Each row has a class, written after it.
[ -63 -154  286 -188  -44   38 -215 -110   -9 -115   59   38   41   37
  146  363   31 -144  -28  -38  -47  -23   63   20  -46 -147 -146 -172
   17   10   53  -72 -178    5   16   38 -202   91   78 -154 -260] : sogi
[ 285  -18 -178  255 -131  -64 -370   96 -169  807    4  135 -122   37
  138 -535   23   46   24  129  -15 -337 -301 -126 -145 -173  134  122
  263 -144 -367 -153  157  261 -396  -33  301  249   27  245  117] : sogi
[-231  330   20    6 -154  117 -355  306 -163  515    9   72 -428 -195
  138  -74 -469  307  -31  219   69 -235 -105   51  119  -68  170  345
  239 -415 -279 -134  201  294 -655  143  120  -22    2  281    6] : bubus
[ -20   66  -29   42 -187   15 -360  208 -108  505   70 -126 -117  132
  206 -195   27  134   61  323  140 -260   -7   89  106 -112  179  109
  155 -134 -188 -173   53  181 -340   94  255  133  -56  222   41] : Goto
[ -93 -235  129 -267  -27  186  -53 -341    4 -509  -53  -29  117   61
 -153  148  347 -314  -67 -153  -82  180   77  -28  148  -20 -154 -225
 -115  222 -130   14  -78 -219  337  366 -346 -168  -77 -210 -207] : Kogu
[ 141 -267  103  -57  295   27  225 -203 -117 -417  -69 -128  290  156
 -106   40  387 -149  134 -165 -274  132   66  -22  111   90  -78 -236
 -167  286  195  145   14  -83  214  -38 -211   12  -29 -169 -146] : munu
[  27  126   61  394  197 -246  141   -9  201 -372  -24   13  504   90
  360    8   78  367    0 -410 -606  330  -29  141 -230    4 -129 -257
    4   86  113   18  -46   55  199 -512  298  184  122 -153 -208] : lugi
[ 138   91 -249  195 -109   54 -274    7  -55  259  -60 -157   19   98
 -140 -691  149  195   86   99 -110  -57   30  -95  222  114  111    2
  163   54 -471  -92  445  140 -314   48  384  172 -181  327  205] : sefe
[  88 -385  270 -243  113  148  220 -383   27 -723  -29  -78  272  157
   -6  480  447 -375  -44 -282 -338  230  -23  -55  -33 -104 -118 -400
 -136  323  233   45 -337 -245  531  -24 -377   -2    7 -291 -296] : bubus
[  86 -244   87   57  243  -32  287 -215  140 -568  -85 -260  359  139
   93   12  199   43  163 -182 -484  487  283  -17  -72  236   28 -417
 -230  218  356  264  122 -142  394 -152    4 -119  -97 -218  -71] : bubus
[ -76 -181   18  -95 -221   31 -370  187 -181  447  112  254 -206  -84
  140  260 -258 -156 -167  266  198 -295  -62   31   74 -273  -98  228
  121 -233 -205  -99  -88  204 -515  -27 -245   -7  191  168  -89] : lugi
[  96 -331  116 -331  -77   85 -183 -185 -156   97   32  281  -82  -85
  145  465   39 -493 -229  -85  142 -258 -211  -78 -149 -260 -273  -44
   86  -42  -13 -200 -383  -11  -89   12 -430  124  272  -42 -247] : sefe
[ 302 -126 -142  148  159 -268 -106  239 -158  673  -11  287  -44 -103
  386 -130  -83  -18  126 -230   -2 -234 -101 -127 -283   -8  -85   52
  147  -27  -12   23  174  258 -191 -113  227   27  123   46   77] : Goto
[-133  229  127   51   91  -16  246 -178  207 -661  -63   -6  275   58
  -75  223  287   94  -73 -370 -431  383  -42  112  -75   22 -216 -141
  -74  143   24  140 -131 -309  384 -201  -73   99   13 -316 -347] : munu
[-135 -272  335 -369   72  115  -74 -219 -109 -407  -27  120 -158  -47
   41  479    0 -348    0 -170  -23  161  -27  -80    9  -37 -235 -128
 -121   26  145   68 -184 -165  313  288 -517 -217   75 -316 -385] : Kogu
[-296  221  196 -148 -121   26 -146 -134  110 -360  -39  204  -89 -165
   91  575 -183 -115 -189 -236  -83  223  -59  198 -201  -38 -239   78
  -70  -70  -79 -149 -329 -142  -43  -62 -231   64  213 -155 -368] : lugi
[   9  134  -95  203   -1  -42 -160   80   41  229   -8  -81   -5   37
  247 -213   60  217   55    9 -278  158 -135   80  -51  -48  145   23
  111  -64 -153 -145   22   97 -196 -163  215  142   25  108    4] : tifi
[ -78  274 -155  140 -302   -6 -302  449  -34  899   30   87 -303 -131
  387   66 -464  268   66  214  363 -446  -76  190 -170  129   89  390
  237 -188 -292 -231  242  282 -699  -42  408  161  109  385  365] : sefe
[  58 -152  -50 -173 -366  140 -601  146 -228  839   24  193 -458 -110
  165   42 -189 -361 -125  255  441 -630 -108  -54  -21 -199   18  223
  201 -188 -414 -357  -21  246 -664  129 -159   54  131  355   55] : Runun
[-200  404   54  294   57 -139  170 -198  195 -595 -112  -18  319   82
  -57  135   73  310  -20 -252 -468  495 -117  239 -151  118  -46  -99
 -116   31  -11   27  -50 -159  188 -288  149  187   15 -168 -200] : Kogu
[-263    8  114 -159 -100  380 -274  -96   61 -361   31 -112  -31 -110
  -99  360  -33   17 -180 -150  -15  123  156   21  179   86 -141  -45
   56  -34 -227  -88  -49  -68 -123  293 -212  -56    8  -54  -92] : bubus
[-164   32   -6 -172 -110  115 -224  168  -10  331  -35  -34 -301 -112
  158   95 -181  -14   48  181  268 -177   56   17   22   81   34  211
   18 -128 -139 -174  129   98 -392   88 -129  -49   28  177   39] : tifi
[ -30 -105  166 -416 -190  276 -255  -73 -294  225   -3   93 -432  -88
 -397  156  -62 -462  -81  352  321 -388  -99 -142  340 -178   14  260
   56 -104 -231 -107   14   57 -455  383 -510  -96  -38  136 -133] : tifi
[  96  -10   97  -71  137  -68 -136   -8 -240  118  -31  164 -152  -57
 -165 -211  -75 -183   55  -32  -23  -87 -145  -73   89  -94 -102   85
    7 -137 -102  -36   84  100 -217  170 -219   16   60   60 -249] : tifi
[ 224 -230   -1 -161 -252   69 -287  154 -338  569   -8  147 -149   54
   -1   94  104 -391 -105  198  260 -539 -210  -76  153 -249  -76  127
  163  -47 -372 -146   -8  142 -292  104 -118  155   58  356   66] : kagom
[-192  -41   48  -41   73  281 -207  -71  -69 -305  -77    0   84  -26
  -82   80 -110    9  -20 -138  -79  -38   61  -67  104  118 -171  -13
  -17 -116 -183   -7  115  -56    4  190 -111  -74   33  -21 -167] : munu
[ 217 -125  -96  183   -8 -163   41  -83 -142  143  -26   55  291  240
  -24 -172  262  -47   -7   58 -274  -96 -226   -6   34 -213    7 -114
   71   99 -158   99  -20   67  111 -237  159  243   -9   56   58] : getap
[   9 -312   71 -213   98   45   30 -140 -143 -203  -56  -55   94   72
    1  415   -8 -341   34 -113  -46  118  137  -13   74   94 -100 -168
 -164  102  179  104  -23   -6  107  143 -321 -263   54 -124  -95] : getap
[  96   -1   25   30   44  -22   28  -45   96  -92   21 -105  182  150
  -18 -152  322  102   35  -41 -270  145  -22   79   37 -182   28 -120
  -18  207  -16  -31  -83   32   65 -138   35  203  -59 -114  -49] : Runun
[ -34  -74  101  -94  -61   -4 -229   68 -176  258   35  266 -289 -152
  100   93 -273  -61  -46   -1  102 -204 -154  -49 -163  -52 -136  125
   83 -151 -121  -16  -50  116 -190  -31 -177  -11  167   -2  -89] : bubus
[ -39  182 -102   -4 -245   20 -203  -31    7  232   67   -7 -181   -2
 -182 -276  269 -114  -87  110  281 -310 -210  -70   -9  -62  -42  167
  133  -62 -341 -140  -27 -122 -170  241   71  118  -31  137  -18] : tifi
[-108 -137  236 -214  -45   45  146 -146  111 -480    9   -4  235   27
  382  517  210 -102 -125 -242 -343  379  -36  284 -217 -117  -98 -247
 -163  151  233 -175 -460 -162  300 -255 -193  102  181 -225 -297] : Runun
[  21 -269  255 -346  101  -15  154 -280 -265 -432 -116  184  -21  -27
 -116  386  131 -583  -61 -206 -151   14 -177  -45  -47  -79 -226 -108
 -150   83  117   54 -194 -217  339  118 -483 -150  125 -127 -364] : lugi
[-100  258   65  -26 -157   39 -133  -51   52  -44  -87  118  -23 -176
  -71  160   18  -93 -284 -106   40   31 -254  162 -144 -114 -122  119
   91  -83 -199 -234 -216 -151   -6   52 -159  141  161   42 -120] : Kogu
[ 120 -182   15  180  271 -199  136 -237  126 -388   -1  100  343   94
  269  -26  308   33  -33 -431 -546  343  -72  -21 -300  -93 -215 -322
    1  175  137   49 -199  -68  353 -381   35   77  147 -232 -282] : bubus
[ 311  -10 -187  260 -152 -145 -232 -102  -35  516  -23  -47   17  173
    5 -635  253    1   61  122  -20 -263  -71  -50  -80  -51  147  -61
  200  111 -312 -167  165  166 -273 -219  345  274  -93  313  155] : sefe
[ 369 -311  166 -347  102 -115  192 -125 -196  -10  -20   93  164   70
  -32  262  300 -534   49 -107  118 -196    5   -4  -92  -81 -165  -97
 -158  357  250   70 -158  -47  213  193 -256   82   71 -179 -105] : Goto
[-455  462   13  106 -201   30 -115  155  145   26   14  178 -153 -226
   41  459 -392  260 -224   52   50  122 -152  272  -48  -40 -107  291
  114 -355 -279 -176  -57  -39 -429 -150  -56  116  198  128 -113] : kagom
[  69    9  -78  173  132 -234   98  213 -129  183  -15  128  297  -14
  386  311 -213  141  105 -244  -76 -142  -55   87 -185  153 -242  -12
  110   37  108   18  134  124  -77 -262  236   97  202   45   29] : getap
[ 107 -107   16   17    1 -142  -23  -15 -175   43  -22   75  305   86
  316  141   70   40  -86  -26 -305   50 -113   70  -46 -205  -81 -129
  -60 -106  143  -61 -214  139    9 -245    8  210  165 -120 -132] : Kogu
[ 278 -442   19 -430 -103  210 -235    7 -314  426   -3 -130 -319    9
 -196 -101  308 -439  121  263  355 -357   47 -265  262  -37   78   18
  109  186 -128  -90   86   77 -175  493 -274 -160 -175  136  118] : mifu
[ -84   61 -105  -90 -162  281 -532   97 -110  422   36   65 -255 -159
 -241 -217 -158   24  -24  111  253 -244   64  -58  302  -15  -49  234
  215 -118 -577 -157  327  173 -646  277 -130   87  -49  233   87] : munu
[ 217 -208   -5  -49  -15   14   28 -277  -24 -180  -58   41  206  165
   75 -193  480 -316  -77 -136 -292  -12 -259  -95 -177 -179   -1 -214
  -62  146    0  -82 -241 -120  334  -82  -57   72    8  -83 -160] : lugi
[ -32   43   10  183   44 -195 -127  101  -60  417   11  169 -224   60
  129 -253 -175  159  139   19  -45  -76  -46  -57  -67  -44   -1   95
   82 -209 -128  122  188  175 -117 -122  133   -5  -37   34  -77] : getap
[-246  -11   66 -144  -96   56  -16   33   77 -142  -17  -83   44  -31
  340  502 -160   58   19  -20 -121  139  129  170  -39   88  -14  -50
  -59   38   63  -90   53    0 -137 -169  -83  -65   86    6  -75] : Runun
[-294   95  291 -320   13  182   43 -116   65 -433   -9   63 -197   -9
 -129  481  -93 -130  -33  -37  -66  254 -119   36   50  -45  -55   22
 -104  -16   15   60  -86 -156  152  271 -444 -191  -44 -266 -365] : Runun
[-101  188  -60  -59 -294   48 -377  239   33  564  138   71 -237 -106
  232  -52 -226  152 -102  190  262 -231 -114  111  -53 -251   55  268
  216 -225 -224 -251  -71  175 -457   70   51  132  121  140  -43] : sogi
[  30    5 -180  361  139  -66  -81  101   12  101   51  -72  191   63
   44 -540  -25  386  111   22 -169   69  149   88   44  110   41  -54
   75  -96 -145   26  236  133 -210 -240  300  164  -11  126   82] : munu
[ -23 -199  131 -128  176   -6 -132  -41   30 -195  -31  -16   80  -24
  174  210   20 -145   67 -155 -156  142  221  -84  -80   96 -230 -155
 -152  -65  205  -11   -3  -23   -5  -66 -148  -37   99  -68 -184] : tifi
[  99 -440   63 -133   60   83 -249 -266 -121 -135  -17  247  -11  -92
 -177  234   83 -504  -44 -248  -17  -87   81 -239  -30  -56 -298 -177
   65   88 -241   61   84  -82  -22  234 -370 -133   84  -58 -263] : kagom
[-215  197  114 -196 -199  223  -99 -196 -180 -224  -21   54 -209  -83
 -482  235  104 -325  -98  -45  226 -158 -202   -3  133  -13 -102  203
   34   27 -242  -76  -25 -321   34  470 -404  -70  -23  -21 -183] : munu
[-186  241  -75  184 -239   92 -423  351  -95  640   38  -16 -178 -102
  389   62 -417  394  -34  189   97 -308  -60  237  -28  -19  135  292
  279 -328 -339 -422   86  353 -789 -195  313  215  159  446   91] : bubus
[-415   26  159 -157   17   85   13  131   39 -226   39  -38   27 -204
  243  588 -447  191  -10   22   42  191  283  285  137   67 -132   79
 -109 -210  208 -103  -49   50 -355 -120 -225  -93  229   -4 -182] : munu
[ 241 -231  -43 -186  -64  -82 -145   -1 -261  522  -36  -23 -204   45
  -81 -183  101 -342   72  312  270 -264   15  -67   65  -16  127   84
  -42   -8  -77 -131  110  165 -333  139 -137   49  -33  305   92] : getap
[ -39  -89   49   44   -9  -78 -212   81  -62  120   13  135   23  -31
  261   83  -99   64  -12    3  -64  -64  -66    7  -13 -155 -142    4
   61 -153  -72 -103  -74   73 -126 -130  -16  181  164   62 -158] : mifu
[-160  177    6  338  135 -222  123   69   35 -167    7  126  129   22
  182   34 -301  305  117  -13 -333  160    6  100 -152  105   23  -38
    4 -150   99  114  180   41  -57 -309  205  -63   71  -22 -130] : sogi
[-162  433    8  -47 -172  162  -19 -168  143 -247  -73  -43  -65 -105
 -343   59  106   10 -135  -18    4   98 -198  132  -56   16   41  181
   25   44 -158 -210  -85 -214  -98   55 -136  121   -1  -26  -94] : Goto
[ -43  403  -31  261  137 -235  298  -96  282 -426  -93  -99  311    4
  132 -194  163  469   55 -386 -478  521  -16  103 -261   84   78 -189
  -91  -43  226   12  -68  -84  304 -425  302  149  -67 -182 -217] : Goto
[ -28   32  168 -271   25   29  203  -43 -149 -271 -105  160  132 -163
  219  640  -86 -270 -121 -322 -120   19 -211  163 -157  -20 -242  -16
  -86  -38  194 -111 -310 -131  111   79 -320    4  242 -146 -295] : lugi
[ -42  318 -184  348  -75 -228  -22  359   43  577  -18   38   28    4
  348 -151 -285  382  144  129   36 -194   25  168 -113   92   89  218
   96 -150  -80   21  265  214 -413 -262  485  160    6  238  260] : tifi
[  54  161 -213  265  -17 -182  -72   55  103   78  -47  -83  251  138
  289 -441  131  353   66 -100 -364  113   25   39  -36  -98   67 -126
   59  -94 -108 -104   74  108   43 -360  392  152  -38   65  -84] : Kogu
[  46  -28 -210  156   65   40 -381  197 -149  479   14   69 -111  -42
   42 -433  -29  154  -15   19   -4  -88 -132 -119   81   12   -4  115
  223 -190 -417    2  247  170 -257  111  243  113   11  189   77] : getap
[ -79  222   59  -68 -189   40 -254    8  -67   93  -69  129 -106 -132
  -19  197   16 -107 -211 -105  -11  -44 -223   53 -162  -34 -117  107
  130  -84 -299 -152  -58  -88 -155  100  -36  134   85   73 -192] : Runun
[-301  430   78   -3 -286  147 -260    2   42  126  -70    8 -266 -187
 -115  151 -241  110 -105  163  205  -17 -177  226  -91   70   82  284
   74 -202 -220 -386  -72  -52 -422   42  -44  197   79  166   28] : mifu
[-144 -205  253 -374    4  358 -100 -430   65 -835  -34   38  122  -51
 -202  589  383 -466 -235 -339 -134  262 -113  -66  -14   13 -332 -180
 -128  232  -35   40 -273 -425  402  367 -559  -29   97 -331 -323] : Goto
[ -87  308  -51  134 -160  -84 -306  187  -98  593   29  -14 -341   -3
 -114 -487 -320  297  118  426  191 -321   30   44  132  -29  165  247
  198 -235 -297   -2  328  259 -568   46  139   34 -144  285  133] : bubus
[-258  311  -98   28 -302  167 -285  110  -83  462  -53  127 -397 -198
   -9  232 -191  -51 -325  131  185 -138 -368   93 -146    4   95  381
  199 -338 -407 -294  -15    1 -482   94  -47  -10  125  294   63] : Runun
[ -56 -137  -15 -178  -83   97  -27   98  -16  201   -4  -86 -110   -1
   35   95  -34  -58   31  166  143    6  133   11  144   30   54   67
  -49  -32  -18  -30   90   72 -137   93 -106 -136  -51  103   95] : getap
[ 242 -255  -88  -25   83 -140  -32   50 -185  445   -3   22   30   21
   47 -251   36  -92  166  142  125 -275   77 -160  149  -26  -26   -8
   85   92  -63  122  310  171 -253  -23   23   52  -34  141   72] : munu
[-388   83  298 -290 -170  117 -270   55  -56  -19   54  200 -297 -178
   36  538 -380  -70  -57  120  255   33 -105  112  134 -128 -221  227
   12 -162 -114  -19 -105  -71 -168  237 -415   -6  114  -38 -226] : lugi
[ -13   92   61  -77   -9 -105  108 -295   22 -220  -91    7  -23   27
  -87  -29  243 -221  -17  -88  -61  170 -120   62 -137   50  -19  -86
  -93  202   54    6 -166 -210  254  -16 -108   28   -4 -132 -105] : getap
[ 174   79   -2  150   54 -211    6  125    9  238   -7   50  133    0
  292  -52   59  146  106 -186 -129   -3   35   74 -164   37  -50  -11
   43  115  -16   59   66  123 -131  -95  310  175   45  -32  -58] : munu
[  59  160  -43  261  294 -118  123  125  102  -53  -49 -162  217    5
  131 -368 -106  468  171  -85 -305  156  188   53 -121  171  110  -77
   -8  -89  205   22  240  189 -154 -208  302   30  -51   47  -55] : bubus
[  89   44  119 -281  -61  -25  -64 -130 -210  109  -51  154 -202  -89
 -287  100  172 -469 -167 -115  170 -181 -216  -44  -26 -140 -186   92
   50  -21 -127  -69 -162 -147   96  335 -340   22   59  -21 -183] : getap
[ -53  143   47  262  150 -208   19   20  -41   13  -47  172    5   21
   49 -217 -229  193  205  -42 -174   40  -42   49 -121  111  -47  -44
  -45 -146   -8   91  170   56  -15 -299  174   92   16   45  -45] : kagom
[  50 -223  -24  -40   89   59 -323 -185 -102    7    3  172  -93 -114
  -19  -85  124 -185  -19 -358  -94   92  -25 -182  -41  105 -253  -91
   52   -7 -284  -33   57   -9  -55   24  -19   99   87   36  -96] : getap
[ -97  148    0   28   38 -153   34  212   22  -26  -48  136  138 -105
  524  445 -311  153  -35 -138 -172   21   -9  256 -287   57 -128   59
  -79 -187  150 -195 -114  124 -185 -265  103   96  296   40  -83] : Kogu
[ 156  -44 -156   28  -81   18 -365  270 -115  840   12  -93 -403  -31
   54 -477 -134   43  150  364  373 -455  120 -129   56  101  191  262
  152 -105 -236 -135  389  336 -677   92  215  -14  -93  483  300] : bubus
[ -14   76 -147  130 -109  -96  -81   44  -43  145   -6  -20   96  198
  306 -135  135  144   57  100 -212   -6 -154   50  -61  -47  154  -17
  -22  -31 -136  -59   40   96  -19  -73  249   39  -22   31   11] : Goto
[  -7  130 -247  259   96   67 -210  142  -72   65 -112  -64    7  -13
  223 -416  -78  218  -19 -170 -338  -49  -52   19 -151  176  139   -6
   84 -246 -291 -197  209  173 -239  -26  397  -23   68  248   10] : bubus
[-188    7  231 -274  -86   33 -106 -121   -9  -48  -23  247 -287 -220
   59  453 -133 -321 -186 -192  183  -30 -136   89 -286  -96 -184  108
  -12  -47  -22 -144 -296 -104  -17  164 -355  -96  219 -121 -285] : bubus
[-178  119  -68    0 -129  247 -398   96   48  144   65   -8  -74 -200
   27    3 -176  274  -90  -49   99   -3   -2  -27   34  106 -139  132
  180 -160 -343 -300  129   85 -420   24   68  170   79  166   14] : Runun
[-143   47   49   -9   26  156  -69 -101  188 -471  -77  -96  197   23
  -51   48   62   67   -8 -219 -120  196   82   32   30  111 -150 -151
  -20   98 -110    9   81 -154  239  161  -53  -83  -45 -151 -147] : Kogu
[-244  250   42  116   41   56    2   66  366 -341   66  -32   44  -87
  337  142  -29  364  -66 -209 -244  370  -23  198 -240  -26   21  -22
  -42  -69   50 -206 -252  -60   56 -129   58   82  126 -121 -170] : bubus
[ 344 -507   96 -183  200 -129  184 -236 -123 -155  -27  -42  193  127
  -19 -171  521 -425   96 -144 -137   57   46 -151  -98  -20 -164 -345
 -176  252  266  129  -93 -172  441  -25 -239   -4   30 -186 -177] : sogi
[ -86   39  129  103  238 -209   14   35  -44 -318    3  192  210  -35
  175  179  -42  144  -10 -261 -364  250  -57   18 -105  -77 -236  -73
  -86  -79  175  110 -124    2  146 -157  -21   42  194 -237 -408] : getap
[ -44   47 -130   97  -69  233 -547  157  -54  285  -14  -35 -138 -101
   44 -376    7  184  -34  -56  123 -155  -70 -109   34  110  -31  122
  243 -150 -449 -252  222  126 -381  268  203  110    1  220   20] : mifu
[ 130 -152    6 -163 -114  135 -259   79 -115  435   15  -44 -222 -138
  -12  -37    5 -172   12  126  274 -244    3  -86   32    1    5   68
  141  -60 -159 -232   84   66 -337  202 -151   55   29  235   69] : sogi
[ 163  -20  -16  109   64 -307   14  260 -258  512    1  233   38   47
  331  142 -166  -47   87  -38   83 -356 -113   93  -87  -72 -160  127
  101  -49   -7  179  111  166 -127   34  200  136  130   48   33] : Kogu
[-224   21  241 -132  178  -52  393 -139  334 -660   -6 -257  216   34
  154  421 -108  266  130  -69 -312  572  485  257  -18  148    9 -228
 -310  189  478  119  -57  -25  141 -225 -182  -97  -13 -374 -153] : bubus
[-188   17   64 -197  -26 -165  193   -7   13 -361  -12  311  330 -146
  324  884 -308 -151 -133 -346  -84  110  -71  204 -298  -66 -383   15
 -163  -49  220  -78 -236  -98   88 -247 -276   24  363 -167 -332] : lugi
